Here is a tiny trained network, its code and every weight. The questions are about switching its units off for an input and a class, where a switched-off unit gives its printed mean instead of its output.

import numpy as np


def w(rows, s, z=0):
    codes = np.array(rows[::2]) - 128.0
    scale = np.full(codes.shape[1], s)
    scale[-1] = z or s
    return codes * scale


def f(y):
    return y / 2 * (1 + np.tanh(0.7978845608 * (y + 0.044715 * y**3)))


def log_softmax(a):
    a = a - a.max(-1, keepdims=True)
    return a - np.log(np.exp(a).sum(-1, keepdims=True))


def net(x, mask):
    res = np.array(x, float).reshape(1, 3) / 4 @ E
    y = f(res @ A[0][:, :-1].T + A[0][:, -1])
    res = res + np.where(mask, y, B[0][:, -1]) @ B[0][:, :-1]
    return log_softmax(res[-1] @ U[:, :-1].T + U[:, -1])


A, B = {}, {}
E = w([
[99,172,253,194,74],'x0',
[90,74,9,127,48],'x1',
[62,44,94,140,173],'x2',
],0.0077)
A[0] = w([
[77,100,77,110,51,190],'n0',
[124,164,136,125,94,31],'n1',
[171,131,253,122,116,253],'n2',
[132,158,41,63,172,252],'n3',
[187,78,88,79,181,252],'n4',
[132,17,74,102,208,250],'n5',
[80,109,254,157,212,252],'n6',
[160,163,161,104,129,247],'n7',
[39,81,144,80,31,195],'n8',
[89,151,178,147,110,86],'n9',
[134,143,137,128,193,49],'n10',
[78,85,180,118,99,128],'n11',
[88,118,238,81,202,3],'n12',
[203,62,207,41,171,141],'n13',
[140,93,117,165,169,49],'n14',
[218,128,93,150,162,4],'n15',
],0.0092,0.0019)
B[0] = w([
[189,123,182,18,71,217],'n0',
[106,146,131,72,177,130],'n1',
[111,163,77,85,76,228],'n2',
[122,195,118,196,37,226],'n3',
[121,193,69,205,50,214],'n4',
[141,210,120,44,99,253],'n5',
[138,169,67,52,105,235],'n6',
[92,123,3,101,137,169],'n7',
[174,134,91,13,120,197],'n8',
[112,135,123,146,68,161],'n9',
[200,119,196,96,77,135],'n10',
[71,172,95,127,97,151],'n11',
[193,120,141,92,186,180],'n12',
[163,129,110,47,110,168],'n13',
[111,149,108,138,111,130],'n14',
[48,122,97,120,162,137],'n15',
],0.0071)
U = w([
[246,87,136,35,98,252],'0',
[80,182,110,112,92,251],'1',
[114,136,112,76,114,253],'2',
[122,120,167,220,130,172],'3',
[75,88,174,143,132,3],'4',
[127,100,173,107,109,3],'5',
[145,106,155,111,147,3],'6',
[189,2,130,120,164,3],'7',
],0.0091,0.0019)

Each question gives the input, the list of numbers given to net, and the class t.
The units are the neurons (one row each of A and B). Each row of codes is followed by its name. A weight is (code - 128) times the scale printed after its matrix; where a second scale follows, it is the last column's (A, B and U).
mask holds one flag per neuron, in row order. A switched-off neuron (its flag False) gives its mean, the last column of its row in B, instead of its output. The means were averaged over made-up inputs and are rounded, as every weight is.
A unit's drop is (log p(t) with every unit on - log p(t) with that unit switched off) / (log p(t) with every unit on - log p(t) with every unit switched off).
The circuit of an input: a set's keep is (log p(t) with only the set's units on - log p(t) with every unit switched off) / (log p(t) with every unit on - log p(t) with every unit switched off). Starting from the 12 units with the biggest drops (on a tie, the unit counted first), units are removed one at a time, each time the one whose removal leaves the highest keep (on an exact tie, the one counted first), for as long as the keep stays at least 0.8.
circuit, biggest first: the units of the circuit, biggest drop first
k most important neurons: the k neurons with the biggest drops, biggest first
drop of u: that unit's drop, to one decimal
input [-7,1,-6], class 1: most important neuron => (n3)
input [2,8,8], class 0: 2 most important neurons => (n0; n8)
input [-7,3,-6], class 1: circuit, biggest first => (n3; n4)
input [1,7,-1], class 0: circuit, biggest first => (n0; n8)
input [-8,4,-7], class 1: 2 most important neurons => (n3; n4)
input [-5,0,-5], class 1: drop of n12 => 0.1
input [-8,1,5], class 1: drop of n4 => 0.3
input [1,7,0], class 0: drop of n8 => 0.2
input [4,7,-3], class 0: drop of n4 => 0.1
input [-8,-2,1], class 1: 2 most important neurons => (n4; n3)
